Here is a tiny trained network, its code and every weight. The questions are about switching its units off for an input and a class, where a switched-off unit gives its printed mean instead of its output.

import numpy as np


def w(rows, s, z=0):
    codes = np.array(rows[::2]) - 128.0
    scale = np.full(codes.shape[1], s)
    scale[-1] = z or s
    return codes * scale


def norm(h):
    return h / np.sqrt((h * h).mean(-1, keepdims=True) + 1e-5)


def f(y):
    return y / 2 * (1 + np.tanh(0.7978845608 * (y + 0.044715 * y**3)))


def log_softmax(a):
    a = a - a.max(-1, keepdims=True)
    return a - np.log(np.exp(a).sum(-1, keepdims=True))


def net(x, mask):
    res = np.array(x, float).reshape(1, 3) / 4 @ E
    u = 0
    for l in range(2):
        y = f(norm(res) @ A[l][:, :-1].T + A[l][:, -1])
        res = res + np.where(mask[u : u + 14], y, B[l][:, -1]) @ B[l][:, :-1]
        u += 14
    return log_softmax(norm(res)[-1] @ U[:, :-1].T + U[:, -1])


A, B = {}, {}
E = w([
[226,111,2,110,228],'x0',
[49,21,175,24,165],'x1',
[112,78,84,191,105],'x2',
],0.006)
A[0] = w([
[157,166,102,112,205,124],'0.n0',
[104,44,119,245,143,119],'0.n1',
[135,144,119,106,12,107],'0.n2',
[153,88,146,111,165,26],'0.n3',
[145,173,154,78,150,139],'0.n4',
[162,141,167,180,172,69],'0.n5',
[150,191,157,147,175,127],'0.n6',
[126,170,92,170,79,219],'0.n7',
[146,114,62,95,85,44],'0.n8',
[143,128,97,138,154,134],'0.n9',
[186,175,203,83,158,68],'0.n10',
[135,128,140,105,148,5],'0.n11',
[147,93,106,85,72,122],'0.n12',
[97,159,203,146,168,221],'0.n13',
],0.011,0.002)
B[0] = w([
[91,115,58,159,145,255],'0.n0',
[139,154,120,1,82,249],'0.n1',
[105,98,95,181,131,173],'0.n2',
[132,173,147,179,130,160],'0.n3',
[123,58,112,117,76,190],'0.n4',
[126,176,122,142,156,134],'0.n5',
[117,146,144,69,150,177],'0.n6',
[107,160,170,66,169,222],'0.n7',
[124,99,143,129,128,147],'0.n8',
[35,164,119,131,118,179],'0.n9',
[126,127,96,83,59,203],'0.n10',
[131,124,139,158,109,122],'0.n11',
[82,161,171,111,169,147],'0.n12',
[67,135,67,133,147,222],'0.n13',
],0.009,0.0037)
A[1] = w([
[200,255,75,146,97,175],'1.n0',
[183,134,225,50,125,73],'1.n1',
[77,181,191,146,50,116],'1.n2',
[238,55,57,92,215,144],'1.n3',
[138,41,221,132,205,91],'1.n4',
[92,51,107,232,36,156],'1.n5',
[144,49,105,55,89,152],'1.n6',
[78,122,107,105,150,119],'1.n7',
[60,53,112,134,183,106],'1.n8',
[84,88,120,55,117,65],'1.n9',
[150,253,119,203,150,62],'1.n10',
[122,128,161,161,69,161],'1.n11',
[65,136,158,111,217,254],'1.n12',
[88,117,204,183,95,146],'1.n13',
],0.0091,0.0027)
B[1] = w([
[153,43,219,120,49,225],'1.n0',
[133,121,51,161,178,150],'1.n1',
[158,53,128,114,167,200],'1.n2',
[47,50,162,103,104,233],'1.n3',
[214,161,253,156,118,155],'1.n4',
[133,186,77,124,173,167],'1.n5',
[144,177,179,96,68,254],'1.n6',
[173,203,87,170,85,205],'1.n7',
[183,164,180,144,116,226],'1.n8',
[172,139,123,139,156,255],'1.n9',
[159,150,193,154,199,176],'1.n10',
[125,91,74,135,91,138],'1.n11',
[194,157,107,251,189,242],'1.n12',
[142,22,41,91,190,167],'1.n13',
],0.0072,0.0053)
U = w([
[207,109,254,145,158,143],'0',
[103,84,115,3,25,146],'1',
[55,24,42,186,187,144],'2',
[139,255,56,154,112,154],'3',
[25,167,150,179,87,11],'4',
],0.015,0.011)

Each question gives the input, the list of numbers given to net, and the class t.
The units are the neurons (one row each of A and B). Each row of codes is followed by its name. A weight is (code - 128) times the scale printed after its matrix; where a second scale follows, it is the last column's (A, B and U).
mask holds one flag per neuron, layer by layer. A switched-off neuron (its flag False) gives its mean, the last column of its row in B, instead of its output. The means were averaged over made-up inputs and are rounded, as every weight is.
A unit's drop is (log p(t) with every unit on - log p(t) with that unit switched off) / (log p(t) with every unit on - log p(t) with every unit switched off).
The circuit of an input: a set's keep is (log p(t) with only the set's units on - log p(t) with every unit switched off) / (log p(t) with every unit on - log p(t) with every unit switched off). Starting from the 12 units with the biggest drops (on a tie, the unit counted first), units are removed one at a time, each time the one whose removal leaves the highest keep (on an exact tie, the one counted first), for as long as the keep stays at least 0.8.
circuit, biggest first: the units of the circuit, biggest drop first
most important unit: the unit with the biggest drop
k most important neurons: the k neurons with the biggest drops, biggest first
top k neurons in layer l: the k neurons of layer l with the biggest drops, biggest first
drop when u is switched off: that unit's drop, to one decimal
input [2,2,4], class 1: circuit, biggest first -> 0.n1
input [2,-4,-6], class 1: 2 most important neurons -> 0.n10; 1.n0
input [4,-2,2], class 2: 2 most important neurons -> 1.n6; 0.n0
input [-5,-8,-8], class 0: 2 most important neurons -> 0.n1; 1.n10
input [-6,7,0], class 0: top 2 neurons in layer 0 -> 0.n9; 0.n0
input [-2,-6,8], class 1: circuit, biggest first -> 0.n1; 1.n12
input [-3,-2,-3], class 3: 4 most important neurons -> 0.n13; 0.n1; 0.n2; 1.n3
input [-7,-5,8], class 1: 2 most important neurons -> 0.n1; 1.n12
input [5,-2,0], class 2: 2 most important neurons -> 0.n0; 1.n3
input [7,5,-3], class 2: 2 most important neurons -> 0.n0; 1.n3
input [5,-3,3], class 2: top 2 neurons in layer 1 -> 1.n6; 1.n3
input [-5,4,-3], class 2: top 3 neurons in layer 0 -> 0.n1; 0.n7; 0.n13
input [4,8,-8], class 0: 3 most important neurons -> 0.n1; 0.n3; 1.n12
input [5,-8,0], class 0: most important unit -> 1.n0
input [5,-7,7], class 0: 2 most important neurons -> 1.n0; 1.n10
input [4,-3,1], class 2: top 3 neurons in layer 1 -> 1.n6; 1.n4; 1.n8
input [5,7,8], class 1: 3 most important neurons -> 0.n1; 0.n7; 1.n3
input [2,-5,-1], class 0: 2 most important neurons -> 1.n0; 0.n13
input [-7,4,-5], class 2: 2 most important neurons -> 0.n1; 1.n13
input [7,-3,-1], class 2: most important unit -> 0.n0
input [3,0,-5], class 1: 2 most important neurons -> 0.n10; 1.n12
input [-6,0,7], class 1: drop when 0.n6 is switched off -> 0.0
input [-3,-3,4], class 1: drop when 1.n5 is switched off -> 0.1
input [3,-1,6], class 1: drop when 0.n1 is switched off -> 1.8
